Known rows, with every step that occurs
bomi, zela, fuvu, zatu, vunani, lupal, fika, dupupu, sede, rifozi: [-237 -303 -327   14 -153  -75  200 -394 -267   35  -33  255  -72 -311
  181 -108 -158 -305  309  353  226 -334 -141 -195 -217   75  -13  -25
   80   36   77 -174 -278   24  397    8 -389 -614 -309  124  199 -134
  339   53]
lupal, vunani, fuvu, zela: [-186 -611 -284 -298  143    1  292  158 -130 -186  -30  167  187  -32
  245  188  285 -529  188 -109  341   28 -325  -68   37  303   31  199
  257  165  315   32    0  -44  360 -236  210 -309 -256 -123  394  185
  458  332]
zela, rifozi, sede, dupupu: [ -25 -315 -251 -288 -324 -101  122 -306 -600  -55 -194   30   90    7
  458  -94  145 -299  268  118  225 -161 -137 -114 -216  105   20   65
  165   17   94    0 -133  121  116 -192 -422 -224 -259  -28  560 -184
  236  195]
lupal, vunani, bozulo, rifozi, sede: [-250 -207 -155  -35 -125  -36  127 -319 -685  -41 -132  -26   -3  243
  259 -296  484 -257  229  137  369  149  -80  -17 -163  324   30   20
  369  -39  334 -199 -116  -48  440  -94 -331 -483 -231   45  505 -149
  677  189]
sede, dupupu, zela, fuvu, vunani: [-249 -290 -315   88   27 -100  504  -98 -298 -274   37  -61  -68   41
  212  -20  142 -437  125  161   78  -72 -309   18  153  172 -115  147
   56  384   -7 -198 -150   95  411 -152 -111 -278 -325  -86  270  193
  415  352]
sede, dupupu, bozulo, zela: [-278 -416 -398 -227 -121  -74   31 -166 -247   51 -383  124   59 -115
  192  -61   49 -181  204   -1 -135   69 -221   -8  248   88   41  321
  128   16  269 -198 -368  123  327 -183  179  -80  -54 -250  184  271
  449   36]
rifozi, lupal, fika, zela: [-120 -388 -434  -26 -394  144  358 -196 -394 -198  266   96   98  194
  258 -265  449  -84  208  146  273  -15 -235   29  317  488  145   25
  272  -35  421 -140 -237  155  330  -73 -288 -619 -286 -343  222  -36
  404  151]
zela, bozulo, dupupu, sede, rifozi, lupal, vunani, fuvu, zatu: [-110 -608 -250 -250  -27   45  375 -270 -327 -107    6 -226 -228  -72
   96  212  134 -466 -126  108  194 -288 -325 -195 -237  222    8   47
   26   36  365 -209 -155   17  374 -149  158 -532 -388  192  414 -249
  481  279]
fuvu, zatu, rifozi, lupal: [  40 -370 -317 -250  -88 -168  593  -99 -225 -182   95   27  -44   11
  200 -236  158 -334  479  228   67 -351 -333 -124   30  363  -90 -158
   66 -204  462  -52  -15  370  326  -19 -335 -555 -380  -31  444 -655
  254   95]
fuvu, zatu, rifozi, lupal, sede, dupupu: [ 123 -332 -407 -380 -107  -37  211 -410 -399 -235  -53   54   23   34
  454  -82   34 -271  287  227  199 -292 -314 -101 -221   86    5  -54
   93  -25  299  -10 -230  134   74   40 -308 -514 -387 -150  602 -470
  163  178]
zatu, rifozi, lupal, vunani, bozulo, zela, fuvu: [-180 -344 -418 -106  238 -197  204 -245 -248 -257  128   36   46    6
  168  199  106 -527  108  235  145  109 -360  -36  151  192 -113  157
   46  105   86 -149 -126  113  468  -38  -91 -317 -198 -103  389  107
  497   77]
rifozi, sede, dupupu, zela, fuvu, vunani, bozulo: [-231 -240 -389  -25  -28  -48  270 -353 -512 -240   41   12   -8  163
  277   16  330 -540  144  226  108   85 -290    4  -18   66  -58   88
  164  317   58 -325 -224 -104  402  -70 -195 -433 -236  -45  461  139
  454  180]
fika, lupal, sede, dupupu, bozulo, zela: [-218 -381 -393 -203  -23   53  -18 -289 -224    7 -335  151  121 -114
  244  -79   25 -157  181  -22  -53  108 -204   59  205  135  109  170
  176  -68  360 -171 -414  110  292  -87  277 -157  -60 -315  249  200
  479   31]
bomi, zela, bozulo, dupupu, sede: [-275 -248 -234 -163 -166   94  201 -488 -367   74 -124  116  -50 -101
  197   41   54 -113  157  214   86  165  -30  133  -34   93   88  325
  382  -50  304 -150 -280  -50  175 -249  -75 -293 -165   -5  225  228
  514  155]
vunani, fuvu, bomi, zela, rifozi, lupal, sede, dupupu, bozulo: [-326 -541 -263 -260  -80  -71  -63 -433 -406   14 -234   11  -14  -10
  250  -29   16 -231  165    9  146 -182 -128  -30  182  250  120   -1
  246 -148  298 -146 -420   80  384  206 -258 -429 -217 -152  385 -195
  491   37]
zela, rifozi, lupal, vunani: [ -12 -567 -154 -199  161   35  306 -127 -380 -164  181 -264  -64  175
  292 -297  378 -292  296  -18  296 -139 -187  174  167  486 -108  -99
   -4  -81  414   40  -85   36  392   51 -112 -571 -265 -140  526 -468
  530  261]
lupal, vunani, bozulo, zela: [-180 -379 -482 -210  124   -8   47 -167 -273  -81  -88  104   54   67
  218  -26  402 -355  212   41   62  249 -340  162  136  150  -61  290
  124  151  294 -135 -270  -77  354 -123  304 -364 -109 -235  414  246
  491  177]
dupupu, bozulo, rifozi, lupal: [-130 -507 -138 -112 -126  -76  355 -298 -333  -59  -76 -172   -7   87
  151 -473  267  -96  409  123  110 -308 -168  -46  364  387   45 -107
   67 -253  530 -125 -181  234  418   37 -311 -523 -224 -153  260 -578
  521  -75]
bomi, zela, fuvu, lupal: [-169 -271 -338  -43  180 -230  373  -67    3 -327  101   41   86   59
  261  -63   60 -502  200  167  293  -65 -478  163  266  305   -2  164
   51    1  176 -270 -225  269  101 -141 -212 -476 -327 -358  185 -207
  361  153]
vunani, lupal, dupupu, zela, fuvu: [-402 -276 -359 -173   48 -240  429  -60    3 -264  -23  257   13 -157
   47  139   47 -402   28  107  183   16 -323 -330  229  339   86  228
  269  152 -113  -59  -98  226  337 -253 -141 -211 -462   22  230  181
  275  233]
sede, rifozi, lupal, dupupu: [-245 -574 -352 -398   35  -92  262 -327 -148  -71   16  127  -84 -100
  291 -421  155 -182  208  -40  138 -315 -427 -169  218  445  129   -6
   94 -213  201   -3 -183   75  180  -99 -320 -374 -453  -38  322 -414
  304  206]
rifozi, sede, dupupu, bozulo, zela, fuvu, lupal, fika: [-250 -336 -251  -30 -130 -278   70  -96 -317 -332   99   83 -123  151
  478  -69   35 -285   80   64   44  -28 -227  233  188  379   23   21
   68 -163  137 -380 -290  227  495 -183 -400 -563 -180 -362  165  -96
  650   41]
fuvu, zela, rifozi, sede: [-193 -261 -170 -102 -181 -208  210   -3 -490 -160 -214  242  137  -29
  221 -253  234 -469  399   -4  199  131  -75  -69 -278  385   19   83
  480 -157  189  -48   88  233  387 -278 -297 -215 -311  103  405  -68
  425  193]
zatu, lupal, fika, zela, rifozi, sede: [-206 -213 -201   41 -380  -79  215 -139 -613  -17  -32  201   88   93
  218 -265  338 -247  260   55  309  145  -70   29 -115  442  137   -2
  446 -170  251 -107   -7  243  421 -202 -476 -379 -307    0  352  -77
  471  143]
zela, rifozi, sede, dupupu, bozulo: [-372 -390 -179 -222 -320  -62   68 -325 -583   90 -363  -17  -41    7
  283 -190   61 -222  190   19    6 -121  -30 -170   85  194   93   87
  251 -117  227 -318 -316   79  355  -81 -384 -174 -112  -43  269 -101
  545   55]
lupal, fika, zela, rifozi: [-306 -413 -482   -5 -337 -123  169 -223 -540  -31  105  153  -60   85
  300 -274  451 -319  291   67  180 -139 -269  -24  198  455    2   62
  291  -26  101  -35 -161  252  398   32 -478 -510 -335  -50  273 -279
  404  245]
lupal, vunani, bozulo, rifozi, sede, dupupu, zela, fuvu, bomi: [-212 -193 -183 -138   54 -206  197  -97 -441 -254  -88  -56   70   82
  -39  188   94 -533   60  183  429    6 -108 -215  128  289  -73   19
  236  239   98  -34 -137   16  486  151 -529 -737 -490  -31  474   70
  333  214]
bozulo, rifozi, sede, dupupu, zela, fuvu, lupal, vunani: [ -60 -332 -188  -34  288  -16  182  -99 -372 -273   67 -238    1  224
  311  -84  103 -413   70   44  419   89 -227  125   65  312  -39  -63
   34   72  262 -152 -236   17  391   42 -166 -557 -304 -204  430 -282
  624  180]
dupupu, sede, rifozi, lupal, fika, zela, fuvu: [-214 -335 -357  103 -177  -15  353 -331 -367 -277  281   53   51   11
  107  -18   75 -356   26  282  343  -52 -199 -208  155  351   69  100
  217   10   98 -212 -148  105  458 -109 -457 -509 -319  -92  104   98
  503  112]
vunani, rifozi, sede, dupupu: [ -15 -230 -224 -287 -281  -28   96 -234 -632  -88 -197    9   77   77
  462 -150  253 -255  168  220  299 -153 -124 -157 -227   43   51  123
  108  119  130  -45 -138   79  114 -168 -450 -273 -249  -80  594 -107
  282  284]
lupal, dupupu, sede, rifozi: [-330 -402 -354 -153 -102  -20  200 -386 -319  126 -127  205 -120 -213
  134 -416   28 -274  287   64  253 -240 -186 -297  -83  208   63  141
  284 -146  123  -78 -200 -134  334 -152 -399 -475 -367  160  111 -202
  495  235]
sede, rifozi, lupal, fika, zela, fuvu, zatu, vunani, bozulo, dupupu: [-123 -383 -390 -238 -114  -29   88 -576 -464  -78   48    4   52   79
  307  150  216 -247   10  421   45 -202 -415    4   85   -8   42  -55
 -123  206  231 -212 -422   33  295  141 -349 -544 -258 -198  419 -126
  395  -69]
fika, dupupu, bozulo, zela: [-366 -410 -368 -281 -113  -54   43 -132 -209    5 -402  158  122 -148
  176  -52   56 -217  236  -21 -144   49 -210  -37  208  121   25  280
  187   29  265 -216 -299  144  306 -182  189  -58  -37 -259  210  304
  445   11]
fika, dupupu, zela, bozulo: [-305 -330 -445 -348 -200   48  153 -193 -232 -197 -186   89  -62 -208
   45   28  261 -363  348   99   -5  128 -190 -136  180  155  116  192
  346   16  275 -245 -261  232  167  -76  -32 -264 -263   12  278    2
  240  134]
bozulo, zela, rifozi, sede, dupupu: [  -2 -321 -299 -262 -275 -123   46 -288 -559  -47 -241   76  124  -40
  437  -58   91 -293  265   98  163  -64 -147  -61 -217   69   16  102
  153   14   93   25 -160  153  157 -202 -269 -156 -226  -53  548  -73
  240  135]
rifozi, lupal, dupupu, bozulo, zela, fuvu, bomi: [-312 -356 -173 -227   88 -244  286  -49 -169 -224 -106  -22   44  -86
  -55   76  -30 -427   -1   53  182  -91 -231 -132  414  444  -43  136
  160   53  178  -98 -128  131  417   26 -397 -508 -416 -158  260  169
  338  183]
dupupu, sede, rifozi, lupal, vunani: [  24 -536 -140 -145  160  153  313 -207 -357 -105  156 -246  -42  102
  196 -352  224 -237  301   43  384 -120  -92   80   56  370  -61  -98
   28 -116  479  -13 -140 -129  431   14  -91 -658 -250 -111  405 -375
  611  197]
bomi, zela, fuvu, lupal, dupupu, sede: [-390 -246 -259  -68   94   -6  313 -317 -101 -147   36  308  -90 -131
  260 -182  -95 -276   49    9  168   63 -241   24  -20  427  138  267
  415 -176  149 -186 -245  -59  224 -290 -250 -336 -334   11  129  134
  488  303]

Rows
[-233 -269 -213 -197  -37 -291  246  -88 -306 -354   11   28   75   35
   -7  156   87 -500  171  209  295 -198 -164 -205  264  340  -83  -65
  172  156   93  -31 -107  162  490  161 -618 -849 -492 -131  411  -67
  243   93]	vunani, bozulo, rifozi, lupal, fika, dupupu, zela, fuvu, bomi
[-184 -258 -365 -130   -1 -119  382 -225 -207 -311 -146   55  -96 -119
   87  179 -119 -542 -120  218  -24 -191 -402 -297 -155  194   -8  162
   20  110  157 -400 -224  226  245 -198  127 -353 -396    6  251   28
  260  264]	fika, lupal, sede, dupupu, bozulo, zela, fuvu, zatu
[-283 -318 -303 -117  -69  -21 -110 -149 -340   13 -401  165   50 -151
  203 -156  117 -157  161   73 -121  120 -172   29  110  121   91  241
  123   -2  313 -215 -409  150  462  -37    8  -47  -16 -169  256  308
  532   66]	zatu, vunani, rifozi, sede, dupupu, bozulo, zela
[-115 -457 -121 -212  -27  197  219 -406 -371  -34  -34  -49   30  -94
  220  136    7 -213   72   82  160  156    6  117  -72  142   95  150
  327  -89  432  -57 -169 -119  336 -210   30 -312 -139    4  324  141
  638   57]	rifozi, lupal, vunani, fuvu, zela, bozulo, dupupu, sede
[-282 -510 -373 -224 -118 -117  -52 -197 -243  -18 -289  142   68 -146
  207 -143  -24 -180  311   10 -153  -48 -170   10  210  141   23   95
   83 -120  273 -197 -326  193  460  -77   82 -247  -57 -268  191   76
  500 -148]	sede, rifozi, lupal, fika, dupupu, bozulo, zela
[-213 -317 -321  -80  -83  -32  177 -510 -405   59 -127   92  -63 -207
   72 -108  -47 -392  176  338  168 -280 -221 -277 -218  -38   -7   77
   79   43  141 -200 -291 -112  398  -19 -408 -538 -304  159  168 -143
  488   70]	zela, fuvu, zatu, vunani, bozulo, dupupu, sede, rifozi
[-243 -177 -199   87   53 -132   68 -347 -580 -121  -45    8   27  241
  269 -188  317 -347  191  205  413  229 -156  103 -131  316   36    4
  312  -53  258 -256 -191   40  431  -19 -302 -515 -259  -17  475 -153
  665   99]	bomi, zela, fuvu, lupal, vunani, bozulo, rifozi, sede
[-203 -485 -285 -168  164 -104   82 -264 -177   74   32  119   95  -12
  105  198  116 -234  217  159  496  -34 -191  208  131  283   22   89
  190   42  285  165 -302    8  317  122   14 -691 -371 -166  493   78
  354  213]	bozulo, dupupu, sede, rifozi, lupal, vunani, fuvu, bomi, zela
[-256 -298 -277 -106   81  -37  402 -104   32 -352  -16  235 -135 -343
  -19 -132  105 -377  112  244  -53 -361 -532 -256  -20  410   93    9
  -43   47  301 -256 -359  222  423   63 -325 -365 -429  124  184  -64
  206  335]	sede, rifozi, lupal, dupupu, zela, fuvu, zatu, vunani
[-195 -563 -136 -260   77  -12  232  -34 -281 -123    6 -240  -12   31
  -31  159  366 -384   74  -52  506 -117 -164  -35  348  478    6  -53
  234   73  438  113 -132   15  524  202 -222 -777 -415  -67  513 -134
  480  284]	dupupu, zela, bozulo, rifozi, lupal, vunani, fuvu, bomi
[ -48 -288 -473 -149  -18  -46  114 -272 -296 -277 -160  206   86   31
  181 -141  163 -279  394  116  115   32 -221  -85  -51   77   92  -30
  282   75  216   50 -335  140  386   69  -11 -522 -408 -114  464 -186
  257   56]	fuvu, vunani, bozulo, rifozi, lupal, sede, dupupu, zela
[-119 -235 -382 -194 -101  -47   63 -152 -407 -160 -237  204  107   46
  151  -26  195 -296  319   84  203  161 -106 -196 -137   99  105   43
  328   90  164   28 -287   84  403  -74  -40 -403 -345  -13  490   -5
  308  103]	lupal, vunani, bozulo, rifozi, sede, dupupu, zela
[-151 -494 -306 -103 -206 -172   61 -377 -351 -114  221  119 -204   43
  355 -197  161  -59  361  222   71 -146 -113  265  163  327   40  -67
   65 -301  286 -140 -291  181  481  -44 -320 -767 -244 -185  237 -325
  542  -14]	bomi, zela, bozulo, dupupu, sede, rifozi, lupal, fika
